Here is a tiny trained network, its code and every weight. The questions are about switching its units off for an input and a class, where a switched-off unit gives its printed mean instead of its output.

import numpy as np


def w(rows, s, z=0):
    codes = np.array(rows[::2]) - 128.0
    scale = np.full(codes.shape[1], s)
    scale[-1] = z or s
    return codes * scale


def f(y):
    return np.maximum(y, 0)


def log_softmax(a):
    a = a - a.max(-1, keepdims=True)
    return a - np.log(np.exp(a).sum(-1, keepdims=True))


def net(x, mask):
    res = np.array(x, float).reshape(1, 7) / 4 @ E
    y = f(res @ A[0][:, :-1].T + A[0][:, -1])
    res = res + np.where(mask, y, B[0][:, -1]) @ B[0][:, :-1]
    return log_softmax(res[-1] @ U[:, :-1].T + U[:, -1])


A, B = {}, {}
E = w([
[136,198,188,162,108,118,140,170],'x0',
[144,153,99,198,110,147,83,187],'x1',
[110,94,106,133,122,85,254,195],'x2',
[108,194,116,172,175,111,206,119],'x3',
[115,119,122,142,210,204,91,172],'x4',
[187,106,131,93,193,139,148,89],'x5',
[175,108,72,111,102,158,167,92],'x6',
],0.0092)
A[0] = w([
[92,120,91,147,135,211,2,102,114],'n0',
[57,82,116,172,206,130,163,249,210],'n1',
[195,89,81,63,166,210,115,56,149],'n2',
[209,70,75,132,191,84,146,99,255],'n3',
[223,181,190,212,173,154,100,122,137],'n4',
[154,95,131,124,76,25,217,137,87],'n5',
[44,150,108,158,155,116,230,114,211],'n6',
[112,122,172,65,38,158,122,125,129],'n7',
[148,92,123,20,78,198,73,119,143],'n8',
],0.0084,0.0042)
B[0] = w([
[188,124,111,70,2,156,124,181,232],'n0',
[120,178,190,41,159,205,125,220,254],'n1',
[97,75,59,85,82,161,187,87,246],'n2',
[98,104,144,54,91,240,135,133,246],'n3',
[170,128,215,141,139,163,131,150,207],'n4',
[158,86,88,140,12,89,78,174,232],'n5',
[107,164,121,55,88,198,177,172,241],'n6',
[107,116,105,170,191,53,122,146,187],'n7',
[85,107,95,121,148,72,147,88,224],'n8',
],0.0088,0.0085)
U = w([
[171,150,211,195,195,182,30,114,118],'0',
[94,171,198,89,224,205,186,151,249],'1',
[87,120,28,91,66,178,251,4,141],'2',
[155,108,146,140,31,149,2,175,138],'3',
[70,55,116,233,154,8,49,84,3],'4',
],0.0069,0.002)

Each question gives the input, the list of numbers given to net, and the class t.
The units are the neurons (one row each of A and B). Each row of codes is followed by its name. A weight is (code - 128) times the scale printed after its matrix; where a second scale follows, it is the last column's (A, B and U).
mask holds one flag per neuron, in row order. A switched-off neuron (its flag False) gives its mean, the last column of its row in B, instead of its output. The means were averaged over made-up inputs and are rounded, as every weight is.
A unit's drop is (log p(t) with every unit on - log p(t) with that unit switched off) / (log p(t) with every unit on - log p(t) with every unit switched off).
The circuit of an input: a set's keep is (log p(t) with only the set's units on - log p(t) with every unit switched off) / (log p(t) with every unit on - log p(t) with every unit switched off). Starting from all 9 units, units are removed one at a time, each time the one whose removal leaves the highest keep (on an exact tie, the one counted first), for as long as the keep stays at least 0.8.
units of the circuit, in order: the units of the circuit, biggest drop first
unit that matters most: the unit with the biggest drop
top k neurons: the k neurons with the biggest drops, biggest first
drop when u is switched off: that unit's drop, to one decimal
input [3,-1,-1,2,5,-8,7], class 1: unit that matters most => n5
input [3,-5,-8,2,1,6,-6], class 0: units of the circuit, in order => (n6, n4)
input [0,5,3,3,-8,0,3], class 3: top 3 neurons => (n5, n2, n8)
input [4,5,-8,5,-1,-3,2], class 0: units of the circuit, in order => (n5, n4)
input [-3,-6,6,-6,-6,-8,6], class 3: top 2 neurons => (n5, n2)
input [-5,2,-8,1,6,-7,4], class 2: top 4 neurons => (n2, n8, n5, n1)
input [7,-7,-3,-2,8,-1,-3], class 0: top 2 neurons => (n6, n2)
input [8,2,8,0,-2,7,-3], class 3: top 2 neurons => (n5, n8)
input [7,6,6,-8,1,3,-5], class 1: units of the circuit, in order => (n1, n5)
input [5,8,6,-7,3,-4,-4], class 1: top 2 neurons => (n1, n5)
input [4,-3,-6,-6,-1,2,4], class 2: top 2 neurons => (n2, n8)
input [-1,0,5,-1,-3,2,-4], class 3: top 3 neurons => (n5, n2, n8)
input [-6,-2,-1,-7,8,-2,-1], class 2: top 2 neurons => (n2, n8)
input [-5,-5,6,3,8,0,3], class 1: units of the circuit, in order => (n1)
input [7,-5,4,-8,-7,8,-1], class 3: top 2 neurons => (n5, n2)
input [5,2,4,-3,1,-6,-8], class 1: top 3 neurons => (n1, n5, n0)
input [-6,-1,3,-2,-3,-7,1], class 3: top 2 neurons => (n2, n5)
input [2,-6,8,-5,-6,-7,-3], class 3: drop when n5 is switched off => 0.7
input [7,2,-6,-3,-1,6,7], class 2: drop when n4 is switched off => -0.1
input [-3,-7,-8,-3,-5,5,-8], class 2: drop when n2 is switched off => 0.2
input [-8,-1,-2,-8,8,-7,4], class 2: drop when n2 is switched off => 0.4
input [5,4,2,7,-3,-4,5], class 1: units of the circuit, in order => (n2)
